In the rows, 128 means zero.
Facts:
k101	Π	k238; k117	Π	k225; k127	Π	k996; k129	Π	k562
k15	Π	k89; k162	Π	k701; k170	Π	k197; k184	Π	k933
k190	Π	k8; k197	Π	k423; k211	Π	k956; k214	Π	k407
k220	Π	k389; k225	Π	k942; k233	Π	k515; k238	Π	k803
k246	Π	k233; k253	Π	k37; k255	Π	k412; k260	Π	k255
k261	Π	k898; k264	Π	k618; k278	Π	k707; k28	Π	k499
k289	Π	k260; k292	Π	k665; k302	Π	k170; k32	Π	k71
k350	Π	k359; k359	Π	k820; k366	Π	k223; k37	Π	k697
k389	Π	k732; k400	Π	k636; k407	Π	k302; k412	Π	k669
k413	Π	k879; k423	Π	k261; k448	Π	k741; k499	Π	k987
k504	Π	k214; k508	Π	k85; k515	Π	k682; k524	Π	k529
k529	Π	k711; k541	Π	k413; k548	Π	k974; k562	Π	k713
k593	Π	k929; k6	Π	k162; k602	Π	k190; k606	Π	k862
k615	Π	k593; k618	Π	k508; k636	Π	k982; k664	Π	k184
k669	Π	k672; k672	Π	k32; k682	Π	k15; k701	Π	k789
k707	Π	k264; k71	Π	k400; k711	Π	k366; k713	Π	k504
k717	Π	k278; k732	Π	k28; k741	Π	k910; k766	Π	k548
k789	Π	k850; k790	Π	k129; k793	Π	k220; k8	Π	k962
k803	Π	k824; k820	Π	k541; k824	Π	k730; k838	Π	k211
k850	Π	k292; k862	Π	k717; k879	Π	k127; k889	Π	k117
k89	Π	k606; k898	Π	k988; k907	Π	k615; k910	Π	k6
k929	Π	k350; k933	Π	k289; k942	Π	k367; k956	Π	k766
k962	Π	k101; k974	Π	k524; k98	Π	k838; k982	Π	k889
k987	Π	k98; k988	Π	k793; k996	Π	k448; k101	λ	modrir
k117	λ	modrir; k127	λ	miten; k129	λ	stidri; k15	λ	miten
k162	λ	stidri; k170	λ	tezar; k184	λ	miten; k190	λ	zoson
k197	λ	stidri; k211	λ	stidri; k214	λ	stidri; k220	λ	stidri
k223	λ	zoson; k225	λ	miten; k233	λ	stidri; k238	λ	tezar
k246	λ	modrir; k253	λ	tezar; k255	λ	miten; k260	λ	miten
k261	λ	miten; k264	λ	zoson; k278	λ	modrir; k28	λ	tezar
k289	λ	stidri; k292	λ	tezar; k302	λ	miten; k308	λ	modrir
k32	λ	miten; k350	λ	tezar; k359	λ	zoson; k366	λ	miten
k367	λ	stidri; k37	λ	miten; k389	λ	zoson; k400	λ	stidri
k407	λ	modrir; k412	λ	modrir; k413	λ	stidri; k423	λ	miten
k436	λ	zoson; k448	λ	stidri; k499	λ	miten; k504	λ	tezar
k508	λ	miten; k515	λ	zoson; k524	λ	zoson; k529	λ	tezar
k541	λ	modrir; k548	λ	stidri; k562	λ	stidri; k593	λ	zoson
k598	λ	stidri; k6	λ	tezar; k602	λ	miten; k606	λ	stidri
k615	λ	modrir; k618	λ	miten; k636	λ	miten; k664	λ	miten
k665	λ	zoson; k669	λ	miten; k672	λ	stidri; k682	λ	zoson
k697	λ	stidri; k701	λ	zoson; k707	λ	zoson; k71	λ	tezar
k711	λ	zoson; k713	λ	stidri; k717	λ	modrir; k730	λ	stidri
k732	λ	zoson; k737	λ	tezar; k741	λ	miten; k766	λ	tezar
k789	λ	zoson; k790	λ	tezar; k793	λ	miten; k8	λ	zoson
k803	λ	stidri; k820	λ	stidri; k824	λ	stidri; k829	λ	miten
k838	λ	zoson; k85	λ	zoson; k850	λ	modrir; k862	λ	stidri
k879	λ	miten; k889	λ	stidri; k89	λ	miten; k898	λ	tezar
k907	λ	zoson; k910	λ	modrir; k929	λ	stidri; k933	λ	tezar
k942	λ	miten; k956	λ	modrir; k962	λ	miten; k974	λ	stidri
k98	λ	tezar; k982	λ	modrir; k987	λ	zoson; k988	λ	modrir
k996	λ	tezar

Known rows:
k37: [139 146 115 149 133 121 112 113 116  87 125 126 104 115 113 121 122 157
 135 115 118 122 110 137 117 117 103 127 140 130 135 127 119 105  89 133
 150 120 133 147 140 110]
k697: [131  87 146 130 111 133 125 117 124 129 141 131 126 122 137 127 135 130
 131 126 129 133 134 108 164 125 151 118 133 119 145  99 118  96 168 117
 148 132 159 120 162 156]
k838: [180 130 102 158 126  73 130 129 145 173 110 131 138 124 158 121 161 134
 141 182 139 130 167 144  84 111 149 157 148  82  68 111 151 170 137 182
 151 185  93  86  92  98]
k98: [128 161 120 162 111  95 132 126  77 144 127 106 185 116 163 147  95 111
 151 120 171 143 132 119  67  92 133 145 141 114  75 132 145 162 146 194
 148 166  89  74  81 128]
k974: [138  51 122 166  99  58 120 152 110 128 112 126 142 110 144 137 196 117
 142 141 196 132 111  91 154 112 142 131 182 105  97  64 157 105 165 145
 174 158 152  76 110 138]
k548: [141  51 126 171  98  57 124 147 110 126 111 127 143 110 143 136 196 117
 147 143 207 131 118  92 149 110 145 137 184  99  96  67 159 116 169 152
 177 168 146  72 102 136]
k562: [104  65 175 108 116 127 128 144 131 134 129 140 112 142 114 140 173 102
 132 114 147 116 102  82 145 136 139 131 147 157 146  78 117 137 172  88
 144 133 167 132 126 141]
k359: [135 153 147 128 148 128 139 137 232 194 160  86  95  96 114 200 150 130
  94 167 116 129  78 179 126 116 172 141 136 102 118 179 135 104 119 109
  40 148 124 163  87 107]
k664: [121 153 109 138 123 126 114 113 131  80 126 120 109 117 112 126 133 149
 132 118 126 121 117 140 111 125 107 134 135 135 141 129 125 126  90 133
 151 132 127 157 122 109]
k264: [149 118 106 168 157 178 123 133 171 158  88 151 134 132 150  95 134 107
 141 176  79 106 135 141 135 130 131 171 114 108 104 134 137 152 100 108
  70 119 132 133 198 136]
k529: [114 101  94 203 107  69 130 170  84 143 115  93 158 114 123 157 133  90
 134 117 164 131 102 109 126 105 116 129 165 147  72  99 170 141 106 161
 129 107 124  70 116 139]
k499: [173 193 130 138 127 112 113  77 110  91 122 139 140 117 154 123  99 176
 156 116 137 130 145 140  53 101 118 149 134  83 106 140 103 121 141 185
 179 186 104 129  89  94]
k423: [128 155 175  99 154 140 117 119 126 101 120 148  86 164  94 135 117 138
 143  80  98  99  94 108  65 128  97 148 131 175 142 106  79 159 121 120
 164 129 150 166 102  87]
k308: [149 135 113  92 153 114 142 145 120 118 111 144 151 150 116 118 115 124
 122 123 152 141 131 147 173 158 103 117 116 113 108 148 135 105 137 143
 105 108 131 110 110 120]
k541: [149 155 160  66 162 113 149 145 188 138 151  92 133 103 100 194 129 125
  99 129 186 143  49 171 167 142 134 121 125  93 119 214 139  63 146 105
  37 134 117 145  40 119]
k996: [136 127 155 105 125 129 138 152  97 150 176  68 161  99 121 155 114 103
 128 110 118 127  89 138  95  99 148  92 117 158 162 179 171 126  96  96
  86 114  61 111  62 167]
k448: [175  65 176  70 114 127 129 130 105 125 174 113 140 102 134 119 170 130
 134 124 118 124 110 125 139 103 175  87 119 129 203 140 159  91 147  63
 140 147  89 127  82 183]
k8: [157 112  87 174 124  97 137 123 171 180 129 114  98 130 108 132  86 121
  94 140  60 136 172 186 171 149 161 154 102 127 107  96 103 123 100 186
 141 129 166 153 187 135]

Rows:
No name comes twice in this set of rows, the named rows included.
[133 165 177  97 151 138 116 108 124 100 127 151  95 165 103 132 103 144
 148  76  97 102 113 114  59 127 109 145 125 160 140 118  72 153 132 128
 168 141 145 165 104  83] -> k261
[138 187 146 134 122 135 135 100  82 154 141 112 185 129 168 148  52 123
 156 101 140 141 151 128  47 106 143 147 110 117  95 148 111 158 162 197
 143 169  90  95  88 132] -> k28
[108 174 175 107 133 154 136 128  93 160 138 122 146 168 133 157  49  97
 140  68 110 121 122 107  56 123 130 143 105 176 121 127  86 182 157 153
 132 125 126 121  94 124] -> k898
[160 172 170  41 166 140 143 113 121 133 116 159 152 181 126 121  65 132
 136  88 133 134 152 133 112 160 118 141  87 124 106 151  76 137 188 159
 134 146 129 134  71  97] -> k988
[196 115 133  92 133 114 115 126  94  75 158 115 117 105 106  88 151 154
 142 121  79 113 100 150  99 104 122  89 120 143 192 157 164 105  67  86
 160 121  60 139  84 140] -> k741
[ 17 136 106  88  62 155 133 103 129 111 147 136 124 126 150 121 170 143
  98 160 177 160 200 101 153 153 147 100 124 128 174 120 134 171 167 111
 166 150 130 156 145 143] -> k672
[157 117  99 156 127 108 132 126 168 178 125 119 107 134 115 130 103 123
 105 147  72 129 163 172 154 141 158 149 109 123 110 108 118 142 104 170
 129 134 144 146 174 129] -> k190
[143 126 115 137 139 127 133 135 171 181 122 127 107 130 131 130 142 124
 114 168  97 120 138 151 121 129 149 141 124 121 113 128 134 159 113 131
 110 136 121 136 132 114] -> k907
[133 105 193  96 124 141 130 120 176 148 185  92 121  84 128 194 155 136
 110 131 162 134  55 131 143 107 184 116 139 103 173 167 129  64 175  69
  78 158 131 147  73 157] -> k413
[ 11 197  91 133  93 159 135 143  87 152 147 115 134 137 150 142 114 143
 101 140 153 164 168  98 108 117 105  63 131 156 133 152 152 165 137 143
 102  72 103 108 146 123] -> k71

The same nodes again, as new rows of numbers:
Known rows:
k499: [173 142 164  84 154 168 161 156 110  74 110 191 104 101 166 145 108 151
 134 182 106 171 150 115 148 157 126 157 150 104 158  99]
k741: [129 175 145  88 170 104 118  87  98  76 152  95 126 146 155 130  85 156
 114 107 140 170  71 117  89 124 199 134  73 160 169 143]
k602: [145 134 124 106 144 135 113 156 119 125 100 109 108 102 147 123 125 150
 126 137 147 163 121 107 143 115 117 121 106 147 154 118]
k225: [113 173 107 123 163 125 105 156 158 112 181 179 101  90 121 134 145 155
 162 104 119 152  70 136 161  78 124 160 114 152 147 181]
k850: [120 120 151 103 117 137 165  86  90 140 159 118 160 178  99 144  96 153
 150 113 134 152 109 111  95 128 194 127 154 156 168 132]
k541: [127 118 161  83 139 113 176 118 124 171 158 117 103  92 156 150 108 108
 115 134 153 106 165 109  84 148 141 176  71 153  80 193]
k713: [106 106 118 167 138 106 130 157  96 161  87  90 109 131  80 104 151 153
 127  98 108 102  90 184 137 153 116 133 138 121 118 172]
k233: [131 110 113 150 127 153 105 144  87  77 110 102 118 107  96 130 150 109
 124 145 138  91 116 123 101 124 124 162 142 100  91 112]
k413: [125 113 151 127 178 135 167 105  95 130 148  92  99 100 160 144  89  87
  97 129 148  92 139 148  74 152 132 173  78 134  75 185]
k367: [124 109 133 160 128  90  89 154 177 155 188 124 172 157 169 114  86 148
 130 133 142  82  95 166  97  74 140  87 174  90  69  97]
k129: [115 112 132 157 137 136 132 157  90 131 102  92 114 126  94 113 138 136
 131 114 124 108  98 168 134 143 119 134 134 115 104 149]
k606: [147 121  71 143 104 129  85 147  93  82  96 110 167 105  75 143 172  99
 144 174 143  81 143 101  69  88 128 178 144  84  83 100]
k253: [111 131 101 140 125  96 150  93 115 124 129 112 124 120 157 146 124 115
 150 101 113 148 155 105 157 139 104 133 124 134 113 122]
k737: [114 109 104 150 113  79 127 121 179 159 183 134 179 163 167 126  84 149
 161 104 120 150 150 107 134 101 102  89 159 109  75  95]
k682: [128 137  88 123 100 132  80 140 160  78 101 157 153 129  69 140 172 113
 126 159 142  77 148 106 105 148 134 151  95 121 149  97]
k264: [134 132  90 121  98 134  83 139 178  86 105 158 149 128  75 147 170 103
 123 155 143  81 150 106 106 154 125 150  93 113 146  99]
k789: [109 161 150 121 122 125 109  64 133  81 160 114 163 184 105 132  92 150
 104  95 132 141  82 123 110 164 200  86 106 155 173 112]
k524: [139 127 131 155  96 120 176  89 145 145 117 120 154 105  85  78 159 148
 170 184 145  88  83 195 165 154 111  88  76 151 156 112]

Rows:
No name comes twice in this set of rows, the named rows included.
[127 139 154 134 119 138 177  71  98  85 122 177 123 106 164 141 103 105
 178 179  78 165 163 116 164 152 105 132 153 103 133  95] -> k98
[135 107 151 100 100 154 158 116  91 171  92 113 114 147  97 145 144 126
 119 145 157 157 159 104 124 136 129 100 148 145 156 130] -> k101
[152 113 119 109 133  87  85 157 185 161 186 139 165 135 172 110  96 162
 133 141 150 160 107 113 132  78 126  81 143 135  75 100] -> k829
[ 97 154 118 159 165 146  99 160 115  96 185 177 103  88  85 143 154  98
 164  93  86  83  70 196 160  75 130 174 162 138  94 195] -> k889
[126 129 148 125 108 141 143 129 177 151 125 127 100  95 118 142 134  95
  91 131 145  78 160 119 125 159 111 143  77 142  94 157] -> k593
[115 112 122 144 154  81 120 165 137 168  89  95 112 131  85 111 151 156
 126  85  98 161 106 122 161 151 108 118  93 135 164 178] -> k302
[122 119 141 114  99 170 118  77  88 174 110 138 101 138 100 128 161  77
  99 102 148 170 162 108 150  66 108  81 175 159 169 124] -> k412
[136 138 165 115 110 166 166 127 153  79 124 194 117 136 166 151 113 117
 130 181 111 105 154 136 158 165 130 119 134  92 159 103] -> k987
[101 117 148 149 118  86 163 158 110 170  90  96 124 171  74 142 154 160
 161  91  99 133 151 125 143 153 123 133 143 144 168 188] -> k407
[125 114 144 112  98  90 137 152 174 171 180 166 177 180 166 142  93 155
 151 143 145 126 152 110  99  80 154  89 159 136  74  97] -> k308
[117 133 152 127 175 124 148  68  84  80 159  89 111 159 147 136  86 128
  97 110 143 138  83 154  70 131 205 152  87 152 123 157] -> k448
[109 131 104 141 127  87 137  72 124 102 159 103 159 167 162 139  93 138
 146 100  97 162 127 100 130 133 122 105 144 145 132 108] -> k292
[119 135 160  90 138 117 167  67  87 109 176 100 166 183 119 147  86 144
 143 103 147 165  93 115  71 124 200 144 110 163 174 155] -> k910
[129 123  92 156 102  89 183  69 102 148 111 105 163  95 131  96 140 130
 184 169 106 144 121 145 158 156 108  92  92 143 123 123] -> k529

The same nodes again, as new rows of numbers:
Known rows:
k214: [121 117 174 116 158 150  84 123 143 111 131 113  91 118 140 128 121 128
 132 137 154 151  96  98  84 158 139]
k211: [117 152 134  94 106 110  77 130 144 140 130 132 133 127 136 145 170 129
 133 136 102 116 116 116 126 149 106]
k85: [123 113 153 129 131 132 137 135 123 128 132 124 154 134 133 105 121 117
 129 123 127 126 149 136 164 144 118]
k71: [129 131 148 165 121 130 164 140 123 136 141 162 110 121 114 123 167 131
 115 137 101 151 137 127  82 128 157]
k713: [122 122 163 114 146 144  85 123 141 117 130 113 101 121 138 128 128 128
 131 138 151 149 103 100  86 157 138]
k359: [116 111 150  96 108 165 124 121 100 111 184 143 144 148 111 102 127 124
 133 102 136 135 142 157 184 123 116]
k741: [132 144 108 109 131 114 161 125 124 135  97  90 128 123 116 131 109  97
 130 113 128 105 102 142 141  86 151]
k129: [123 120 144 114 127 133  93 127 131 125 132 118 108 124 136 132 131 131
 132 136 142 137 112 112  86 146 137]
k225: [126 145 121 144 159 123 147 130 126 136  97 155 147 128  99  94 154 124
 124 131 140 117 116 116  45 112 134]
k879: [121 146 108  99 114 147 143 114 109 124 139 124 125 139 104 121 124 119
 129 102 143 117 103 150 143  83 134]
k260: [113 154  69 152  95 165 150 116 127 144  78 106 105 136 148 130 119 133
 106 123 112 143 123 163 144 135 138]
k253: [135 138 159 141 122 121 150 134 129 122 141 145 115 120 128 156 131 133
 127 119 117 133 137 124 133 123 135]
k697: [126 116 127 112 118 119 102 132 126 128 132 124 120 128 133 129 129 134
 131 140 134 127 118 120  91 139 138]
k996: [138 132 157 108 107 119 164 131 120 121 164 120 106 118 117 161 121 112
 133 107 116 130 124 139 165  92 153]
k850: [151 112 100 137 146 106 131 125 141 135 133  92 133 112 119 141 118 108
 134 138 119 133 132 126 179 104 141]
k197: [118  99 163 118 163 139  90 126 132 107 127 121  85 126 143 124 111 140
 131 143 139 138  95 103  86 142 131]
k737: [137 140 157 140 122 123 150 134 128 122 141 144 113 121 127 156 131 135
 127 119 117 135 135 123 124 124 137]
k499: [117 144  95 121 135 111 142 128 127 138  91 148 137 142 128 131 132 144
 124 126  94  88 108 139 144  99  95]

Rows:
No name comes twice in this set of rows, the named rows included.
[137 116 100 105 112 159 115 109 115 117 204 129 124 133  99 130 128 129
 135 118 140 145 129 149 194  86 122] -> k541
[117 157 168 111 129 134 101 131 148 137 128 120 162 128 130 117 162 106
 132 115 113 135 149 129 192 170 102] -> k524
[121 170 116 128 136 133 130 119 137 137  93 126 141 125 121 125 139 123
 127 117 136 119 118 125 120 130 122] -> k366
[119 112 150 110 118 152 127 125 113 117 160 136 148 144 121 102 126 125
 132 110 131 133 145 151 167 134 117] -> k593
[117 127 137 136 179 148 135 121 132 114  95 127 101 129 131 117 103 140
 123 125 133 120  92 122 106 112 121] -> k423
[124 145 110  99 118 139 147 116 113 127 128 115 127 132 106 125 119 112
 128 106 138 110 103 150 148  83 139] -> k127
[119 114 101 132 157 124 150 127 119 121  87 147 113 139 133 122 102 151
 122 129 111  94  98 136 121  91 106] -> k793
[119 104 128 144 129 120 111 139 120 138 135 153 122 130 113  93 174 127
 123 160 123 140 117 114  31 139 157] -> k400
[135 178 174 126 119 126 125 128 150 133 140 140 121 112 126 167 161 122
 130 112 112 140 141 114 149 146 123] -> k529
[121 110 129  80  91 142  99 119 105 118 177 128 109 140 115 129 128 128
 137 122 141 129 107 139 121 108 141] -> k413
[118 154  90 140 116 147 141 119 127 137  86 118 123 133 136 128 121 131
 117 121 126 126 118 145 117 124 133] -> k184
[119 111 126  80  86 152  92 118 106 114 184 137 115 143 111 128 135 136
 136 118 148 133 112 141 107 118 133] -> k820
[131 183 174 117 113 120 119 128 155 138 138 146 129 114 127 170 174 123
 130 112  99 132 135 117 165 145 110] -> k766

